Below is a small trained network, with its code and all its weights. Each question gives an input and a class and asks what happens when units are switched off, that is, made to give their printed mean instead of their output.

import numpy as np


def w(rows, s, z=0):
    codes = np.array(rows[::2]) - 128.0
    scale = np.full(codes.shape[1], s)
    scale[-1] = z or s
    return codes * scale


def norm(h):
    return h / np.sqrt((h * h).mean(-1, keepdims=True) + 1e-5)


def f(y):
    return y / 2 * (1 + np.tanh(0.7978845608 * (y + 0.044715 * y**3)))


def log_softmax(a):
    a = a - a.max(-1, keepdims=True)
    return a - np.log(np.exp(a).sum(-1, keepdims=True))


def net(x, mask):
    res = np.array(x, float).reshape(1, 3) / 4 @ E
    u = 0
    for l in range(2):
        y = f(norm(res) @ A[l][:, :-1].T + A[l][:, -1])
        res = res + np.where(mask[u : u + 4], y, B[l][:, -1]) @ B[l][:, :-1]
        u += 4
    return log_softmax(norm(res)[-1] @ U[:, :-1].T + U[:, -1])


A, B = {}, {}
E = w([
[254,175,124],'x0',
[138,244,63],'x1',
[138,150,218],'x2',
],0.0062)
A[0] = w([
[207,160,1,164],'0.n0',
[184,206,16,154],'0.n1',
[144,140,172,5],'0.n2',
[57,68,154,211],'0.n3',
],0.0083,0.0027)
B[0] = w([
[125,187,179,249],'0.n0',
[78,160,178,253],'0.n1',
[85,208,164,109],'0.n2',
[168,167,2,239],'0.n3',
],0.0079,0.0039)
A[1] = w([
[96,52,136,251],'1.n0',
[117,202,169,60],'1.n1',
[76,254,7,176],'1.n2',
[210,165,150,192],'1.n3',
],0.0069,0.0029)
B[1] = w([
[253,155,52,174],'1.n0',
[89,176,118,156],'1.n1',
[45,121,195,255],'1.n2',
[128,199,198,178],'1.n3',
],0.0069,0.0052)
U = w([
[168,108,44,252],'0',
[2,88,107,147],'1',
[157,51,113,8],'2',
[110,201,90,24],'3',
[111,141,165,173],'4',
[168,129,186,215],'5',
],0.0095,0.0029)

Each question gives the input, the list of numbers given to net, and the class t.
The units are the neurons (one row each of A and B). Each row of codes is followed by its name. A weight is (code - 128) times the scale printed after its matrix; where a second scale follows, it is the last column's (A, B and U).
mask holds one flag per neuron, layer by layer. A switched-off neuron (its flag False) gives its mean, the last column of its row in B, instead of its output. The means were averaged over made-up inputs and are rounded, as every weight is.
A unit's drop is (log p(t) with every unit on - log p(t) with that unit switched off) / (log p(t) with every unit on - log p(t) with every unit switched off).
The circuit of an input: a set's keep is (log p(t) with only the set's units on - log p(t) with every unit switched off) / (log p(t) with every unit on - log p(t) with every unit switched off). Starting from all 8 units, units are removed one at a time, each time the one whose removal leaves the highest keep (on an exact tie, the one counted first), for as long as the keep stays at least 0.8.
circuit, biggest first: the units of the circuit, biggest drop first
k most important neurons: the k neurons with the biggest drops, biggest first
k most important neurons of layer l: the k neurons of layer l with the biggest drops, biggest first
drop of u: that unit's drop, to one decimal
input [2,0,-7], class 4: circuit, biggest first	0.n0, 0.n3
input [-6,-5,5], class 0: circuit, biggest first	0.n3, 1.n0, 1.n2
input [3,0,-8], class 4: most important neuron	0.n0
input [-5,-3,-8], class 0: 2 most important neurons of layer 0	0.n1, 0.n0
input [-5,-2,2], class 0: 2 most important neurons	0.n0, 0.n1
input [7,-2,-7], class 4: 2 most important neurons of layer 0	0.n1, 0.n0
input [-8,-3,-5], class 0: 2 most important neurons of layer 0	0.n1, 0.n0
input [-3,-8,7], class 2: 2 most important neurons of layer 0	0.n3, 0.n0
input [5,-2,-7], class 4: drop of 0.n2	0.0
input [3,2,-8], class 4: drop of 0.n0	0.2
input [-6,-5,1], class 0: drop of 1.n0	0.2
input [4,2,-7], class 4: drop of 0.n0	0.1
